Below are the code and all the weights of a small trained network. Each question names an input and a target symbol and asks about switching units off, where a switched-off unit gives its printed mean instead of its output.

import numpy as np


def w(rows, s, z=0):
    codes = np.array(rows[::2]) - 128.0
    scale = np.full(codes.shape[1], s)
    scale[-1] = z or s
    return codes * scale


def softmax(a):
    e = np.exp(a - a.max(-1, keepdims=True))
    return e / e.sum(-1, keepdims=True)


def log_softmax(a):
    a = a - a.max(-1, keepdims=True)
    return a - np.log(np.exp(a).sum(-1, keepdims=True))


def net(x, mask):
    ids = ['ΠΣΨβεζλμ'.index(c) for c in x.split()]
    T = len(ids)
    res = E[ids] + P[:T]
    u = 0
    for l in range(2):
        r = res
        for j in range(3):
            rows = slice(2 * j, 2 * j + 2)
            q, k, v = (r @ M[l][rows].T for M in (Q, K, V))
            z = softmax(np.where(np.tri(T) > 0, q @ k.T / 2**0.5, -1e9)) @ v
            o = O[l][rows]
            res = res + np.where(mask[u + j], z, o[:, -1]) @ o[:, :-1]
        u += 3
    return log_softmax(res[-1] @ U[:, :-1].T + U[:, -1])


Q, K, V, O = {}, {}, {}, {}
E = w([
[226,165,155],'Π',
[187,131,108],'Σ',
[160,101,83],'Ψ',
[155,87,76],'β',
[97,36,79],'ε',
[33,172,130],'ζ',
[121,164,190],'λ',
[75,247,92],'μ',
],0.014)
P = w([
[139,113,181],'0',
[72,207,121],'1',
[159,127,132],'2',
[120,110,168],'3',
[68,198,129],'4',
[163,82,116],'5',
[137,92,135],'6',
[65,201,123],'7',
[168,67,85],'8',
[149,157,10],'9',
[62,200,122],'10',
[175,34,67],'11',
[135,113,56],'12',
[55,185,111],'13',
],0.012)
Q[0] = w([
[104,120,245],'0.h0',
[72,79,197],'0.h0',
[30,126,109],'0.h1',
[61,115,76],'0.h1',
[78,171,148],'0.h2',
[169,147,60],'0.h2',
],0.012)
K[0] = w([
[194,17,132],'0.h0',
[219,83,186],'0.h0',
[181,80,150],'0.h1',
[223,56,152],'0.h1',
[183,91,126],'0.h2',
[23,126,7],'0.h2',
],0.011)
V[0] = w([
[126,255,121],'0.h0',
[166,44,157],'0.h0',
[214,83,87],'0.h1',
[128,86,158],'0.h1',
[152,90,100],'0.h2',
[170,92,220],'0.h2',
],0.0084)
O[0] = w([
[95,60,253,247],'0.h0',
[182,204,9,24],'0.h0',
[159,66,223,134],'0.h1',
[68,143,153,122],'0.h1',
[111,197,230,112],'0.h2',
[92,223,53,85],'0.h2',
],0.0055,0.012)
Q[1] = w([
[39,197,224],'1.h0',
[31,211,86],'1.h0',
[177,163,72],'1.h1',
[60,134,182],'1.h1',
[111,16,110],'1.h2',
[138,254,120],'1.h2',
],0.0082)
K[1] = w([
[7,230,178],'1.h0',
[140,160,122],'1.h0',
[125,162,91],'1.h1',
[179,100,123],'1.h1',
[107,36,108],'1.h2',
[156,195,111],'1.h2',
],0.013)
V[1] = w([
[32,253,136],'1.h0',
[37,53,93],'1.h0',
[92,74,152],'1.h1',
[217,15,91],'1.h1',
[195,228,134],'1.h2',
[92,52,158],'1.h2',
],0.0058)
O[1] = w([
[187,53,74,202],'1.h0',
[206,246,90,195],'1.h0',
[136,117,90,220],'1.h1',
[161,254,127,207],'1.h1',
[153,135,180,2],'1.h2',
[135,152,68,246],'1.h2',
],0.0061,0.008)
U = w([
[221,174,149,131],'Π',
[159,144,129,215],'Σ',
[128,105,132,240],'Ψ',
[129,92,147,8],'β',
[69,107,35,97],'ε',
[98,254,39,251],'ζ',
[151,199,110,115],'λ',
[63,197,197,3],'μ',
],0.0094,0.0017)

Each question gives the input, a string of symbols that net reads in full, and the target symbol t.
The units are the heads (2 rows each of Q, K, V and O). Each row of codes is followed by its name. A weight is (code - 128) times the scale printed after its matrix; where a second scale follows, it is the last column's (O and U).
mask holds one flag per head, layer by layer. A switched-off head (its flag False) gives its mean, the last column of its rows in O, instead of its output. The means were averaged over made-up inputs and are rounded, as every weight is.
A unit's drop is (log p(t) with every unit on - log p(t) with that unit switched off) / (log p(t) with every unit on - log p(t) with every unit switched off).
The circuit of an input: a set's keep is (log p(t) with only the set's units on - log p(t) with every unit switched off) / (log p(t) with every unit on - log p(t) with every unit switched off). Starting from all 6 units, units are removed one at a time, each time the one whose removal leaves the highest keep (on an exact tie, the one counted first), for as long as the keep stays at least 0.8.
units of the circuit, in order: the units of the circuit, biggest drop first
unit that matters most: the unit with the biggest drop
heads that matter: for each layer, one digit per head in row order, 1 if its drop is at least 0.15 and else 0, layers parted by /
drop when u is switched off: that unit's drop, to one decimal
input ε Σ ζ ζ ζ μ μ μ Σ μ μ ε λ, target ζ: units of the circuit, in order -> (1.h2, 1.h1, 0.h0)
input β ζ ε ε, target ζ: heads that matter -> 100 / 100
input ε ζ ε β, target ζ: units of the circuit, in order -> (0.h0, 1.h0)
input λ μ Σ β ε μ μ Σ μ Π μ ε Π, target ζ: units of the circuit, in order -> (0.h1, 1.h0)
input ε μ ζ μ Σ μ μ ε μ μ μ ε Σ, target ζ: heads that matter -> 011 / 111
input λ λ ζ, target ε: heads that matter -> 011 / 110
input μ μ μ ζ, target ε: units of the circuit, in order -> (1.h1, 0.h1, 1.h0)
input ε λ β μ ζ μ Ψ μ ε Ψ, target ζ: units of the circuit, in order -> (1.h0)
input ε μ ζ ε, target ε: heads that matter -> 100 / 010
input Σ μ μ Π μ Π ζ μ ε Σ, target ζ: heads that matter -> 111 / 111
input λ ε ε ε, target ζ: drop when 0.h0 is switched off -> 0.5
input μ ζ Π Σ ζ λ λ ζ Ψ μ ζ, target ζ: drop when 1.h0 is switched off -> -0.1
input Π μ μ, target β: drop when 1.h0 is switched off -> 0.2
input Σ ζ β Ψ ε ε Σ Σ ε Π, target ζ: unit that matters most -> 1.h0
